Below are the code and all the weights of a small trained network. Each question names an input and a target symbol and asks about switching units off, where a switched-off unit gives its printed mean instead of its output.

import numpy as np


def w(rows, s, z=0):
    codes = np.array(rows[::2]) - 128.0
    scale = np.full(codes.shape[1], s)
    scale[-1] = z or s
    return codes * scale


def f(y):
    return y / 2 * (1 + np.tanh(0.7978845608 * (y + 0.044715 * y**3)))


def softmax(a):
    e = np.exp(a - a.max(-1, keepdims=True))
    return e / e.sum(-1, keepdims=True)


def log_softmax(a):
    a = a - a.max(-1, keepdims=True)
    return a - np.log(np.exp(a).sum(-1, keepdims=True))


def net(x, mask):
    ids = ['αγδζηθλμπστφω'.index(c) for c in x.split()]
    T = len(ids)
    res = E[ids] + P[:T]
    u = 0
    for l in range(2):
        r = res
        for j in range(2):
            rows = slice(3 * j, 3 * j + 3)
            q, k, v = (r @ M[l][rows].T for M in (Q, K, V))
            z = softmax(np.where(np.tri(T) > 0, q @ k.T / 3**0.5, -1e9)) @ v
            o = O[l][rows]
            res = res + np.where(mask[u + j], z, o[:, -1]) @ o[:, :-1]
        u += 2
        y = f(res @ A[l][:, :-1].T + A[l][:, -1])
        res = res + np.where(mask[u : u + 12], y, B[l][:, -1]) @ B[l][:, :-1]
        u += 12
    return log_softmax(res[-1] @ U[:, :-1].T + U[:, -1])


Q, K, V, O, A, B = {}, {}, {}, {}, {}, {}
E = w([
[223,130,118,59,85,120],'α',
[249,108,99,108,93,187],'γ',
[182,202,163,125,198,107],'δ',
[197,81,105,129,16,2],'ζ',
[145,103,216,156,116,162],'η',
[45,138,174,104,122,114],'θ',
[144,181,194,105,87,204],'λ',
[55,254,99,123,122,108],'μ',
[102,69,171,83,176,212],'π',
[132,68,73,55,107,227],'σ',
[41,55,99,129,21,201],'τ',
[129,182,122,60,80,165],'φ',
[86,76,61,187,204,99],'ω',
],0.012)
P = w([
[58,136,111,114,168,199],'0',
[200,77,148,143,10,27],'1',
[194,79,146,119,28,33],'2',
[168,89,140,129,50,37],'3',
[172,90,144,101,76,44],'4',
[160,94,134,76,84,44],'5',
[153,93,135,58,108,59],'6',
[139,99,131,44,126,58],'7',
[124,94,131,24,131,62],'8',
[113,92,124,15,152,74],'9',
[104,104,121,4,149,70],'10',
[97,102,132,2,161,64],'11',
],0.0048)
Q[0] = w([
[127,127,109,148,127,170],'L0H0',
[125,166,136,136,133,155],'L0H0',
[115,118,150,94,117,97],'L0H0',
[148,98,67,252,185,124],'L0H1',
[91,103,73,140,166,162],'L0H1',
[108,153,120,103,111,133],'L0H1',
],0.033)
K[0] = w([
[142,155,187,169,93,96],'L0H0',
[160,89,137,170,144,100],'L0H0',
[84,125,45,124,176,132],'L0H0',
[253,68,101,234,151,10],'L0H1',
[154,110,99,231,178,130],'L0H1',
[115,158,136,143,126,170],'L0H1',
],0.02)
V[0] = w([
[70,152,99,124,110,161],'L0H0',
[152,68,57,2,139,71],'L0H0',
[148,115,149,124,113,65],'L0H0',
[200,148,63,188,151,217],'L0H1',
[200,106,127,78,115,132],'L0H1',
[103,121,150,215,80,191],'L0H1',
],0.0064)
O[0] = w([
[59,167,161,135,111,96,162],'L0H0',
[170,68,45,115,132,61,160],'L0H0',
[152,95,92,98,121,150,117],'L0H0',
[59,233,145,120,146,255,3],'L0H1',
[159,93,93,118,141,206,68],'L0H1',
[69,149,184,123,94,130,140],'L0H1',
],0.0049,0.0038)
A[0] = w([
[157,112,30,132,144,155,162],'L0N0',
[188,194,94,195,150,128,79],'L0N1',
[26,107,115,134,79,160,94],'L0N2',
[158,99,134,208,150,70,13],'L0N3',
[90,183,148,138,87,145,71],'L0N4',
[135,154,132,193,59,101,4],'L0N5',
[59,46,166,98,169,133,66],'L0N6',
[127,244,47,70,64,81,230],'L0N7',
[74,176,201,89,172,92,4],'L0N8',
[145,202,125,151,197,43,45],'L0N9',
[163,127,195,182,106,126,126],'L0N10',
[203,49,254,52,109,192,153],'L0N11',
],0.0073,0.0027)
B[0] = w([
[59,139,111,193,87,105,121],'L0N0',
[109,151,79,179,119,105,108],'L0N1',
[138,104,147,105,98,56,160],'L0N2',
[65,132,156,195,124,153,126],'L0N3',
[155,77,180,153,135,137,115],'L0N4',
[161,151,97,133,149,174,100],'L0N5',
[68,180,97,96,90,53,195],'L0N6',
[148,69,109,118,254,128,244],'L0N7',
[197,168,153,110,147,76,182],'L0N8',
[101,155,97,217,94,96,177],'L0N9',
[143,95,163,128,151,113,140],'L0N10',
[107,55,114,208,227,94,253],'L0N11',
],0.0099,0.003)
Q[1] = w([
[76,95,50,87,239,86],'L1H0',
[121,112,125,95,87,93],'L1H0',
[93,197,78,139,82,243],'L1H0',
[49,70,169,138,199,57],'L1H1',
[117,52,172,102,177,41],'L1H1',
[2,70,36,172,209,81],'L1H1',
],0.0094)
K[1] = w([
[2,171,82,58,123,162],'L1H0',
[147,131,88,135,164,131],'L1H0',
[175,192,244,195,96,193],'L1H0',
[94,179,136,64,201,235],'L1H1',
[75,148,125,120,215,186],'L1H1',
[47,223,195,99,144,184],'L1H1',
],0.0098)
V[1] = w([
[215,207,105,98,192,41],'L1H0',
[104,71,168,21,245,254],'L1H0',
[30,155,37,221,189,107],'L1H0',
[142,9,116,90,57,122],'L1H1',
[65,19,201,144,219,98],'L1H1',
[48,206,101,60,101,67],'L1H1',
],0.0086)
O[1] = w([
[244,124,112,164,117,136,155],'L1H0',
[114,58,170,130,254,134,120],'L1H0',
[42,170,129,210,114,149,170],'L1H0',
[154,21,140,153,66,131,96],'L1H1',
[165,132,235,196,77,158,250],'L1H1',
[130,105,140,169,152,52,173],'L1H1',
],0.0084,0.011)
A[1] = w([
[147,125,181,168,61,133,91],'L1N0',
[156,166,128,109,104,243,154],'L1N1',
[130,175,51,113,159,109,37],'L1N2',
[161,108,56,253,190,182,147],'L1N3',
[143,163,50,102,67,59,190],'L1N4',
[86,56,100,113,99,142,254],'L1N5',
[99,140,167,151,173,58,89],'L1N6',
[50,107,117,152,79,212,84],'L1N7',
[250,159,153,44,135,117,147],'L1N8',
[66,199,154,142,182,242,171],'L1N9',
[182,109,182,68,210,125,135],'L1N10',
[142,31,142,1,106,104,164],'L1N11',
],0.0076,0.005)
B[1] = w([
[144,128,217,168,109,139,225],'L1N0',
[87,139,63,139,61,78,129],'L1N1',
[119,76,184,163,142,99,130],'L1N2',
[179,68,3,188,117,116,215],'L1N3',
[100,181,94,112,47,71,182],'L1N4',
[62,100,113,80,43,90,156],'L1N5',
[80,126,151,145,191,91,254],'L1N6',
[131,83,143,97,179,161,144],'L1N7',
[193,157,113,71,86,79,203],'L1N8',
[91,177,106,103,156,240,199],'L1N9',
[241,121,139,76,147,119,220],'L1N10',
[147,80,135,41,152,99,176],'L1N11',
],0.013,0.0071)
U = w([
[141,63,78,148,69,149,63],'α',
[105,101,74,84,73,156,143],'γ',
[123,201,39,108,177,82,128],'δ',
[112,86,134,126,23,130,27],'ζ',
[186,142,173,145,63,228,127],'η',
[149,112,159,163,89,21,168],'θ',
[179,158,150,93,78,197,254],'λ',
[190,254,145,222,160,107,62],'μ',
[115,72,199,179,189,136,100],'π',
[62,47,150,131,176,120,41],'σ',
[82,174,234,75,89,83,134],'τ',
[151,74,120,96,138,123,127],'φ',
[36,146,137,220,69,136,203],'ω',
],0.0057,0.0058)

Each question gives the input, a string of symbols that net reads in full, and the target symbol t.
The units are the heads (3 rows each of Q, K, V and O) and the neurons (one row each of A and B). Each row of codes is followed by its name. A weight is (code - 128) times the scale printed after its matrix; where a second scale follows, it is the last column's (O, A, B and U).
mask holds one flag per unit, layer by layer, with each layer's heads first. A switched-off unit (its flag False) gives its mean, the last column of its rows in O or B, instead of its output. The means were averaged over made-up inputs and are rounded, as every weight is.
A unit's drop is (log p(t) with every unit on - log p(t) with that unit switched off) / (log p(t) with every unit on - log p(t) with every unit switched off).
The circuit of an input: a set's keep is (log p(t) with only the set's units on - log p(t) with every unit switched off) / (log p(t) with every unit on - log p(t) with every unit switched off). Starting from the 12 units with the biggest drops (on a tie, the unit counted first), units are removed one at a time, each time the one whose removal leaves the highest keep (on an exact tie, the one counted first), for as long as the keep stays at least 0.8.
units of the circuit, in order: the units of the circuit, biggest drop first
unit that matters most: the unit with the biggest drop
top k neurons: the k neurons with the biggest drops, biggest first
k most important neurons of layer l: the k neurons of layer l with the biggest drops, biggest first
which heads matter: for each layer, one digit per head in row order, 1 if its drop is at least 0.15 and else 0, layers parted by /
input δ θ δ θ ω α π, target δ: units of the circuit, in order	(L1H1; L0N11; L1N0)
input δ θ λ δ δ ω θ π π δ, target δ: units of the circuit, in order	(L0H1; L1H1; L1N0; L0H0)
input μ π ω π θ θ μ, target μ: units of the circuit, in order	(L0N7; L1H1; L1H0)
input τ θ θ θ θ η, target τ: units of the circuit, in order	(L1H0; L1N3)
input λ π θ θ θ η δ τ δ θ λ, target λ: which heads matter	01 / 11
input μ φ θ, target μ: units of the circuit, in order	(L0N7; L1H1; L1H0)
input π θ θ η λ, target η: units of the circuit, in order	(L1H1; L0N11)
input ω δ θ θ π, target ω: units of the circuit, in order	(L1H0; L1N10; L0N0)
input μ θ θ θ ω, target ω: unit that matters most	L1N10
input π δ ω π δ, target π: units of the circuit, in order	(L1H0; L0N6; L1N4)
input θ δ θ δ γ θ ω σ ω θ, target ω: which heads matter	10 / 10
input δ η π π ζ σ δ θ θ η θ δ, target δ: units of the circuit, in order	(L1H1; L0H1; L1N0)
input λ π η, target π: units of the circuit, in order	(L0N11; L1H0)
input λ θ ω μ, target ω: which heads matter	00 / 11
input δ λ λ θ θ π γ, target δ: units of the circuit, in order	(L0N11; L1H1; L0H1; L1N0)
input δ θ τ θ, target τ: which heads matter	00 / 10
input δ ω φ φ, target δ: units of the circuit, in order	(L0N7; L1H1; L1N0)
input μ π δ δ θ θ φ, target λ: top 4 neurons	(L0N4; L0N6; L1N10; L1N8)
input θ τ θ, target τ: unit that matters most	L1N3
input θ σ θ α γ δ ζ η θ φ, target φ: 3 most important neurons of layer 0	(L0N7; L0N9; L0N8)
input α γ θ φ η ω μ δ λ ω μ θ, target ω: units of the circuit, in order	(L1H0; L1N10)
input δ π θ θ π ω, target δ: which heads matter	01 / 01
input η η η, target η: top 4 neurons	(L0N11; L1N9; L1N10; L0N4)
input δ δ σ ω ω θ θ δ α μ ζ, target δ: units of the circuit, in order	(L1H1; L0H1; L1N0)
input δ λ θ π γ π θ π, target δ: which heads matter	01 / 01
input δ θ θ λ, target λ: which heads matter	00 / 11
input θ ω η ω λ ζ, target ω: 3 most important neurons of layer 1	(L1N10; L1N8; L1N11)
input π π δ θ θ γ δ λ δ, target π: top 2 neurons	(L0N6; L0N9)
input μ ω λ θ μ θ φ μ θ θ, target μ: top neuron	(L0N7)
input ω θ θ ω φ δ, target ω: which heads matter	00 / 10
